Each row has a name. After each piece below comes the name of the row it's from, unless a question asks for something else. Each question is about the rows just above it. Places in a row count from 0.

[140 132  89  69 144 147 108 166 121 155 147] : Q_691
[117 114 111  69 115  97 156 115 129 103  80] : Q_166
[130  99 138  69 111 102 114 165  67  92 127] : Q_414
[144 143  78  69 138 133 122 170  96 150 134] : Q_831
[118 120 143  69 126 120 106  92 170 169 148] : Q_867
[146 114 125  69 128 136 147 107 162  97 117] : Q_405
[130  99 137  69 112 103 115 164  67  89 127] : Q_250
[121 143 107  69 120 112 120 174  91 134 135] : Q_132
[137 131  93  69 145 149 105 162 154 155 148] : Q_439
[144 155 153  69 100 175 165 125 170 111 118] : Q_198
Changed Q_831: [144 143  78  69 138 133 122 171  96 150 134]. Place and old value:
7, [170]
Q_132 without one entry, shuffled: [174  91 112 121 134 107 120 135 120  69]. Gone:
[143]
Shuffled Q_867 with one entry gone: [120 106 143 148  69 118 170  92 120 169], missing
[126]
Shuffled Q_439 with one entry gone: [154 149 105 148 137  69 131 145 162  93], missing
[155]
Q_405 without one entry, shuffled: [128 136 162 107  69 146  97 125 114 117]. Gone:
[147]

[ 95 107 132  82 192 112] : Q_906
[ 95 107 132 139 112  96] : Q_411
[ 95 107 132  82 192 111] : Q_174
[136 139 143 151 160 141] : Q_121
[115 119 132 119 133 127] : Q_225
[148 130 131 145 101 144] : Q_931
[146 132 132 119 136 153] : Q_716
One entry of Q_931 was changed: [147 130 131 145 101 144]. Where, and from what?
0, [148]
Which entry of Q_411 is missing from [112 139 107  96 132]?
[95]
Shuffled Q_906 with one entry gone: [132  95 192  82 112], missing
[107]

[111 100 109 131 134 115 112 117 164 101 122 138 125 143 149 138 118 100
 121 113  94 142 118 151 153 125  84] -> Q_955
[130 130 130  99 131  91 127 117 108 100 118 143 125 143 135 123 118  89
 115 113 130 142 158  92 163 177 148] -> Q_887
[134 124 128 104 134  87 126 122 109 166 143 129 125 143 129 123 118  89
 115 124 154 132 140 112 110 133 125] -> Q_369
[ 96  95 102 123 134 120 121 104 162 101 118 143 125 143 154 133 118  89
 130 113  85 142 128 154 148 118  81] -> Q_630
[128 124 128 104 134 100 118 117 108  80 118 143 119 148 135 118 118  81
 115 110 116 142 174 112 153 173 139] -> Q_916
[134 133 136 104 102  91 131 116 108 101 112 148 125 143 135 123 118  89
 115 113 126 142 158  94 161 181 149] -> Q_480
One entry of Q_916 was changed: [128 124 128 104 134 100 118 117 108  80 118 143 119 148 135 119 118  81
 115 110 116 142 174 112 153 173 139]. Where, and from what?
15, [118]
Shift each entry of [102] by +1 times 1:
[103]
Shuffled Q_480 with one entry gone: [126 116  89 134  91 112 123 115 104 135 108 136 131 102 101 125 143 133
 158  94 181 148 142 113 161 149], missing
[118]
Which entry of Q_916 is missing from [100 118 118 115 117 139 135 128 118 118 124 153 112 108 148 134 104 143
 173 174 142 116 128  81 110 119]?
[80]
Move every entry of [130] by +1 step of 1.
[131]
Move every entry of [128 124 128] by -1 step of 1.
[127 123 127]
Which entry of Q_480 is missing from [136 133 118 131 112 126 115 123 158 113 143  94 161 135 134 148 149 142
 125  91 116 104 108 102  89 181]?
[101]

[132 137 170 138 149 154 139 149 130 149 134 148 132 132 128 136 134 128
 128 142 167] -> Q_24
[131 137 142 139 163 154 139 158 130 152 134 143 132 132 128 148 131 128
 129 146 161] -> Q_574
[132 136 167 134 155 154 139 159 130 159 134 134 132 131 129 137 134 128
 128 159 153] -> Q_601
[137 134 146 139 142 163 138 159 130 159 148 134 132 132 128 136 134 129
 128 146 186] -> Q_919
[131 137 158 139 142 167 139 149 130 149 131 148 131 133 129 134 134 133
 128 149 153] -> Q_361
One entry of Q_919 was changed: [137 134 146 139 142 163 138 159 130 159 148 134 132 132 127 136 134 129
 128 146 186]. Where, and from what?
14, [128]
Where does [131 136 142 139 163 154 139 158 130 152 134 143 132 132 128 148 131 128
 129 146 161] differ from Q_574, and what was there?
1, [137]
Where does [131 137 158 139 142 167 139 149 130 149 131 148 130 133 129 134 134 133
 128 149 153] differ from Q_361, and what was there?
12, [131]

[143 185 130 137 121 183 117 142 130 156 123 194  87 117 155 105  87] = Q_41
[145 172 130 130 120 167 123 143 134 150 129 173  96 115 145  99  96] = Q_435
[145 172 130 130 120 167 123 143 132 153 137 176 104 102 142  93 104] = Q_282
Shift each entry of [ 87 117 155] by -1 times 1:
[ 86 116 154]
Shift each entry of [102] by -1 times 1:
[101]
Where does [145 171 130 130 120 167 123 143 132 153 137 176 104 102 142  93 104] differ from Q_282, and what was there?
1, [172]

[127 144 121 118 176  71 127 110]  Q_371
[172 144 145 101  72 126 154 153]  Q_561
[171 122 130 160 164 128 141 183]  Q_817
[104 125  77 110 100  70  60  89]  Q_170
[ 88 146 121  90  72  83 124  71]  Q_582
[109 152 141  86  59 100 148  99]  Q_425
[147 144 145 101  72 126 154 153]  Q_262
[117 148 137 113  93  84 149 101]  Q_57
[127 144 121 118  92  71 127 110]  Q_875
[105 145 132  83  62 109 132  99]  Q_948
Move every entry of [144 121] by +1 step of 1.
[145 122]
One entry of Q_57 was changed: [117 148 137 114  93  84 149 101]. Where, and from what?
3, [113]
Q_948 without one entry, shuffled: [ 99  62  83 109 105 132 132]. Gone:
[145]
One entry of Q_561 was changed: [172 144 145 101  71 126 154 153]. Where, and from what?
4, [72]
Shift each entry of [160 164 128 141] by +1 times 1:
[161 165 129 142]
Where does [105 145 132  83  62 109 132  98] differ from Q_948, and what was there?
7, [99]
[ 99 132 109  62  83 132 145 105] is which row reordered?
Q_948

[155 149  68 107 100 114 131 114] = Q_606
[162 137  88 122 132  70 154 113] = Q_657
[101 168 138 117 134 102 139 167] = Q_55
[156 101 167 134 117  74 156 162] = Q_768
[157 112  69 165 161 158 120 157] = Q_656
[156 101 155 134 117  74 156 157] = Q_35
[156 101 167 134 117  74 156 157] = Q_790
Shift each entry of [155] by +1 times 1:
[156]
Which entry of Q_768 is missing from [101  74 156 162 134 156 167]?
[117]
Where does [156 112  69 165 161 158 120 157] differ from Q_656, and what was there?
0, [157]

[123 128 127 126 128 124 125 124 122 125 125 124 127 125]  Q_910
[128 142 137 141 141 141 139 151 128 102  93 114 147 132]  Q_493
[173  73 167 108 116 108 164  83 173 126 138  99 132  98]  Q_772
[128 122 127 124 125 124 127 123 128 125 126 124 125 124]  Q_141
[148 130 160 139 142 139 163 147 147  92  82  94 164 122]  Q_458
[ 96 147  93 185 183 185  91 172  92  76  81 174  83 185]  Q_15
[113 145 114 132 129 132 114 139 114 136 133 141 125 137]  Q_388
[130 121 129 127 128 127 129 124 129 122 123 124 125 126]  Q_407
[132 120 131 110 110 110 131 112 133 144 144 119 133 112]  Q_624
[123 127 123 130 130 130 123 130 122 120 120 128 122 130]  Q_264
[109 136 107 156 154 156 106 149 107 101 104 151 102 156]  Q_333
Shift each entry of [164  83 173 126] by +1 times 1:
[165  84 174 127]
Changed Q_910: [123 128 127 126 129 124 125 124 122 125 125 124 127 125]. Place and old value:
4, [128]
Put [128 122 125 124 125 124 123 128 127 125 127 124 124 126] back in order: which row is it?
Q_141
Shuffled Q_910 with one entry gone: [128 125 122 124 124 125 126 127 128 127 125 124 125], missing
[123]
Move every entry of [124 125] by +1 step of 1.
[125 126]
Changed Q_772: [173  73 166 108 116 108 164  83 173 126 138  99 132  98]. Place and old value:
2, [167]
Which row holds these entries in another order? [122 127 124 125 124 127 123 128 125 126 124 125 124 128]
Q_141

[ 97 126  88 153]  Q_188
[156  91 118 110]  Q_325
[ 91 198  82 158]  Q_904
[ 86  93 161 136]  Q_33
[ 87  95 163 141]  Q_860
[ 94 173 101 153]  Q_396
[ 93 189  88 159]  Q_703
[107 124  93 126]  Q_456
[125 117 111 121]  Q_500
[ 94 173 101 156]  Q_998
[126  96  88 153]  Q_305
Which row holds these entries in another order? [ 88 153 126  97]
Q_188
[91] with -1 step of 1 on every entry:
[90]
Move every entry of [156] by +1 step of 1.
[157]

